Below is a small trained network, with its code and all its weights. Each question gives an input and a target symbol and asks what happens when units are switched off, that is, made to give their printed mean instead of their output.

import numpy as np


def w(rows, s, z=0):
    codes = np.array(rows[::2]) - 128.0
    scale = np.full(codes.shape[1], s)
    scale[-1] = z or s
    return codes * scale


def f(y):
    return np.maximum(y, 0)


def softmax(a):
    e = np.exp(a - a.max(-1, keepdims=True))
    return e / e.sum(-1, keepdims=True)


def log_softmax(a):
    a = a - a.max(-1, keepdims=True)
    return a - np.log(np.exp(a).sum(-1, keepdims=True))


def net(x, mask):
    ids = ['γεζλπσψ'.index(c) for c in x.split()]
    T = len(ids)
    res = E[ids] + P[:T]
    r = res
    for j in range(3):
        rows = slice(3 * j, 3 * j + 3)
        q, k, v = (r @ M[0][rows].T for M in (Q, K, V))
        z = softmax(np.where(np.tri(T) > 0, q @ k.T / 3**0.5, -1e9)) @ v
        o = O[0][rows]
        res = res + np.where(mask[j], z, o[:, -1]) @ o[:, :-1]
    y = f(res @ A[0][:, :-1].T + A[0][:, -1])
    res = res + np.where(mask[3:7], y, B[0][:, -1]) @ B[0][:, :-1]
    return log_softmax(res[-1] @ U[:, :-1].T + U[:, -1])


Q, K, V, O, A, B = {}, {}, {}, {}, {}, {}
E = w([
[112,143,47,110,130],'γ',
[133,152,148,135,3],'ε',
[115,171,86,170,105],'ζ',
[168,102,69,126,121],'λ',
[88,154,169,75,93],'π',
[119,107,135,21,141],'σ',
[144,127,154,112,99],'ψ',
],0.021)
P = w([
[137,119,129,104,149],'0',
[221,232,80,70,111],'1',
[82,83,141,132,133],'2',
[111,100,148,118,158],'3',
[223,226,70,112,69],'4',
[48,63,132,156,114],'5',
[96,91,140,138,140],'6',
[237,213,37,153,56],'7',
[2,42,133,165,84],'8',
[120,99,124,152,152],'9',
[200,221,122,53,79],'10',
],0.0092)
Q[0] = w([
[117,132,150,81,59],'H0',
[47,138,122,174,183],'H0',
[195,147,194,148,248],'H0',
[165,175,47,73,52],'H1',
[103,191,72,94,102],'H1',
[99,103,130,167,236],'H1',
[118,201,59,124,103],'H2',
[104,138,144,105,59],'H2',
[134,150,88,27,119],'H2',
],0.018)
K[0] = w([
[118,69,184,124,108],'H0',
[61,184,111,175,171],'H0',
[207,241,188,118,178],'H0',
[64,7,129,168,126],'H1',
[34,80,105,182,167],'H1',
[209,213,100,103,188],'H1',
[38,139,81,160,221],'H2',
[58,102,161,137,67],'H2',
[50,104,91,49,163],'H2',
],0.015)
V[0] = w([
[81,169,53,128,122],'H0',
[69,19,141,167,130],'H0',
[202,87,114,32,95],'H0',
[113,182,218,2,44],'H1',
[197,140,35,23,53],'H1',
[46,240,87,99,170],'H1',
[91,144,109,134,230],'H2',
[162,227,187,119,172],'H2',
[137,42,214,172,127],'H2',
],0.012)
O[0] = w([
[138,95,124,49,51,145],'H0',
[217,88,99,116,198,158],'H0',
[95,195,61,138,207,206],'H0',
[129,71,2,181,207,249],'H1',
[200,17,148,136,223,208],'H1',
[46,139,116,218,205,133],'H1',
[158,55,210,82,133,89],'H2',
[200,107,116,83,94,83],'H2',
[126,125,58,143,239,89],'H2',
],0.0098,0.011)
A[0] = w([
[74,37,161,86,152,3],'N0',
[137,114,156,251,87,178],'N1',
[77,27,144,163,180,132],'N2',
[84,6,139,68,161,185],'N3',
],0.011,0.0059)
B[0] = w([
[179,120,38,7,138,157],'N0',
[112,117,145,75,192,159],'N1',
[122,225,169,116,149,251],'N2',
[137,91,154,175,43,234],'N3',
],0.015,0.016)
U = w([
[82,147,63,114,28,49],'γ',
[3,80,33,112,123,95],'ε',
[19,31,206,112,183,244],'ζ',
[166,23,146,244,112,247],'λ',
[37,209,140,227,19,115],'π',
[208,200,164,88,137,2],'σ',
[188,106,207,214,208,118],'ψ',
],0.0045,0.0035)

Each question gives the input, a string of symbols that net reads in full, and the target symbol t.
The units are the heads (3 rows each of Q, K, V and O) and the neurons (one row each of A and B). Each row of codes is followed by its name. A weight is (code - 128) times the scale printed after its matrix; where a second scale follows, it is the last column's (O, A, B and U).
mask holds one flag per unit, heads first, then neurons. A switched-off unit (its flag False) gives its mean, the last column of its rows in O or B, instead of its output. The means were averaged over made-up inputs and are rounded, as every weight is.
A unit's drop is (log p(t) with every unit on - log p(t) with that unit switched off) / (log p(t) with every unit on - log p(t) with every unit switched off).
The circuit of an input: a set's keep is (log p(t) with only the set's units on - log p(t) with every unit switched off) / (log p(t) with every unit on - log p(t) with every unit switched off). Starting from all 7 units, units are removed one at a time, each time the one whose removal leaves the highest keep (on an exact tie, the one counted first), for as long as the keep stays at least 0.8.
units of the circuit, in order: the units of the circuit, biggest drop first
top k neurons: the k neurons with the biggest drops, biggest first
which heads matter: for each layer, one digit per head in row order, 1 if its drop is at least 0.15 and else 0, layers parted by /
input γ ε ζ γ σ, target π: which heads matter => 110
input π γ λ ε π λ π ζ, target σ: which heads matter => 010
input σ ε λ π γ, target σ: which heads matter => 010
input λ π γ π γ π ε λ ζ, target ζ: units of the circuit, in order => (N1, H0, H2)
input γ λ π π ψ ζ λ ε γ σ π, target ζ: units of the circuit, in order => (N2, H2, H1)
input ζ γ σ π π π λ ε π, target π: which heads matter => 011
input π σ λ σ π γ ε λ ε ε ε, target λ: units of the circuit, in order => (N2, H0)
input σ ψ π π ε ψ λ ζ ε γ ζ, target λ: units of the circuit, in order => (N2, H0)
input π ζ γ ε π ζ λ ψ π, target π: top 2 neurons => (N2, N3)
input ψ ψ λ π ε ψ, target ψ: which heads matter => 111
input γ λ γ ψ ε π ζ π σ ψ γ, target ψ: units of the circuit, in order => (H0, H2, N0)
input γ ψ ε π σ, target λ: units of the circuit, in order => (N3, H1, H2)
input ε π λ ζ ψ λ σ ε, target σ: which heads matter => 010
input π ψ ε σ ε, target λ: units of the circuit, in order => (N2)
input ψ ε σ γ π, target ψ: top 2 neurons => (N0, N2)
input γ ε π ζ π ζ λ σ, target π: top 2 neurons => (N0, N1)
input λ ε γ σ ε π σ π λ σ ζ, target σ: which heads matter => 110
input λ ζ ψ ε λ σ σ λ, target ψ: which heads matter => 011
input π ζ σ π ζ λ ε λ, target σ: which heads matter => 010
input π ψ ζ σ σ λ π ζ σ σ σ, target ψ: which heads matter => 111
input π π λ ψ ψ ψ, target ψ: units of the circuit, in order => (N2, H1)
input ε γ ψ ζ ε ε σ γ, target λ: top 2 neurons => (N2, N0)
